Here is a tiny trained network, its code and every weight. The questions are about switching its units off for an input and a class, where a switched-off unit gives its printed mean instead of its output.

import numpy as np


def w(rows, s, z=0):
    codes = np.array(rows[::2]) - 128.0
    scale = np.full(codes.shape[1], s)
    scale[-1] = z or s
    return codes * scale


def f(y):
    return y / 2 * (1 + np.tanh(0.7978845608 * (y + 0.044715 * y**3)))


def log_softmax(a):
    a = a - a.max(-1, keepdims=True)
    return a - np.log(np.exp(a).sum(-1, keepdims=True))


def net(x, mask):
    res = np.array(x, float).reshape(1, 7) / 4 @ E
    y = f(res @ A[0][:, :-1].T + A[0][:, -1])
    res = res + np.where(mask, y, B[0][:, -1]) @ B[0][:, :-1]
    return log_softmax(res[-1] @ U[:, :-1].T + U[:, -1])


A, B = {}, {}
E = w([
[66,88,219,147,173,89],'x0',
[134,147,163,69,85,182],'x1',
[1,138,74,108,162,126],'x2',
[143,56,79,91,212,146],'x3',
[99,111,135,216,164,162],'x4',
[73,69,168,112,91,188],'x5',
[187,152,105,205,126,126],'x6',
],0.01)
A[0] = w([
[126,113,248,100,29,127,96],'N1',
[144,181,95,159,82,128,35],'N2',
[132,159,111,117,125,100,63],'N3',
[102,98,180,168,123,190,251],'N4',
[139,59,90,106,93,112,128],'N5',
[172,120,179,191,95,195,122],'N6',
[169,154,134,189,79,185,206],'N7',
[145,166,188,35,115,39,165],'N8',
[42,48,141,149,77,183,92],'N9',
[84,121,131,141,128,141,60],'N10',
[173,152,35,25,196,186,83],'N11',
[144,102,158,128,68,149,164],'N12',
[180,127,57,189,13,110,125],'N13',
[100,133,141,85,178,86,211],'N14',
[159,58,112,152,100,72,122],'N15',
[154,242,79,130,132,63,151],'N16',
[154,143,140,182,200,122,70],'N17',
[174,70,165,222,220,96,138],'N18',
],0.014,0.0031)
B[0] = w([
[143,93,253,145,117,152,251],'N1',
[144,174,115,112,87,115,187],'N2',
[118,129,115,139,102,118,144],'N3',
[107,177,126,117,175,180,208],'N4',
[148,64,122,132,162,147,158],'N5',
[168,185,122,96,173,168,214],'N6',
[153,203,96,103,127,158,228],'N7',
[144,71,186,174,94,103,222],'N8',
[53,119,99,162,132,181,227],'N9',
[100,119,84,152,130,141,154],'N10',
[129,81,129,14,85,119,236],'N11',
[145,148,176,99,131,157,182],'N12',
[196,93,46,199,114,143,247],'N13',
[50,123,135,134,105,107,182],'N14',
[167,73,89,178,178,140,164],'N15',
[98,182,92,134,48,77,236],'N16',
[129,159,153,110,142,64,181],'N17',
[155,150,165,122,203,30,236],'N18',
],0.026,0.013)
U = w([
[225,189,113,174,82,110,133],'0',
[127,162,143,182,89,71,3],'1',
[152,73,127,60,123,133,223],'2',
[228,107,102,158,160,123,96],'3',
[43,142,144,168,185,160,210],'4',
[170,134,254,199,102,163,76],'5',
[183,203,179,135,184,208,62],'6',
[149,160,151,157,224,49,203],'7',
],0.0082,0.0024)

Each question gives the input, the list of numbers given to net, and the class t.
The units are the neurons (one row each of A and B). Each row of codes is followed by its name. A weight is (code - 128) times the scale printed after its matrix; where a second scale follows, it is the last column's (A, B and U).
mask holds one flag per neuron, in row order. A switched-off neuron (its flag False) gives its mean, the last column of its row in B, instead of its output. The means were averaged over made-up inputs and are rounded, as every weight is.
A unit's drop is (log p(t) with every unit on - log p(t) with that unit switched off) / (log p(t) with every unit on - log p(t) with every unit switched off).
The circuit of an input: a set's keep is (log p(t) with only the set's units on - log p(t) with every unit switched off) / (log p(t) with every unit on - log p(t) with every unit switched off). Starting from the 12 units with the biggest drops (on a tie, the unit counted first), units are removed one at a time, each time the one whose removal leaves the highest keep (on an exact tie, the one counted first), for as long as the keep stays at least 0.8.
circuit, biggest first: the units of the circuit, biggest drop first
most important unit: the unit with the biggest drop
top k neurons: the k neurons with the biggest drops, biggest first
drop of u: that unit's drop, to one decimal
input [5,-6,-2,4,6,5,-6], class 4: most important unit	N9
input [-3,-8,-1,0,0,-1,-6], class 2: circuit, biggest first	(N18 N13 N1)
input [1,-6,-5,7,5,8,-6], class 4: top 2 neurons	(N9 N4)
input [-1,-6,-7,0,8,5,-7], class 6: top 2 neurons	(N4 N6)
input [-4,-4,-4,6,4,3,8], class 7: top 2 neurons	(N18 N17)
input [-8,6,-6,-2,-5,2,-2], class 5: top 2 neurons	(N1 N8)
input [7,6,-6,4,8,6,-6], class 6: top 3 neurons	(N4 N6 N1)
input [3,1,1,-1,3,7,4], class 6: top 4 neurons	(N6 N14 N4 N16)
input [4,-6,8,-6,-5,-1,-6], class 4: top 2 neurons	(N13 N14)
input [4,2,-4,6,-8,-1,5], class 2: top 2 neurons	(N1 N13)
input [-2,6,-7,8,-2,2,7], class 3: top 3 neurons	(N13 N1 N4)
input [-4,8,-4,-4,3,-6,-6], class 5: top 3 neurons	(N1 N8 N12)
input [-7,-6,8,5,-1,-5,1], class 2: drop of N11	2.0
input [2,-4,-2,2,2,4,4], class 7: circuit, biggest first	(N18)
input [0,-7,-6,2,7,-7,2], class 7: drop of N18	1.4
input [-6,-3,5,8,4,5,0], class 2: drop of N11	2.7
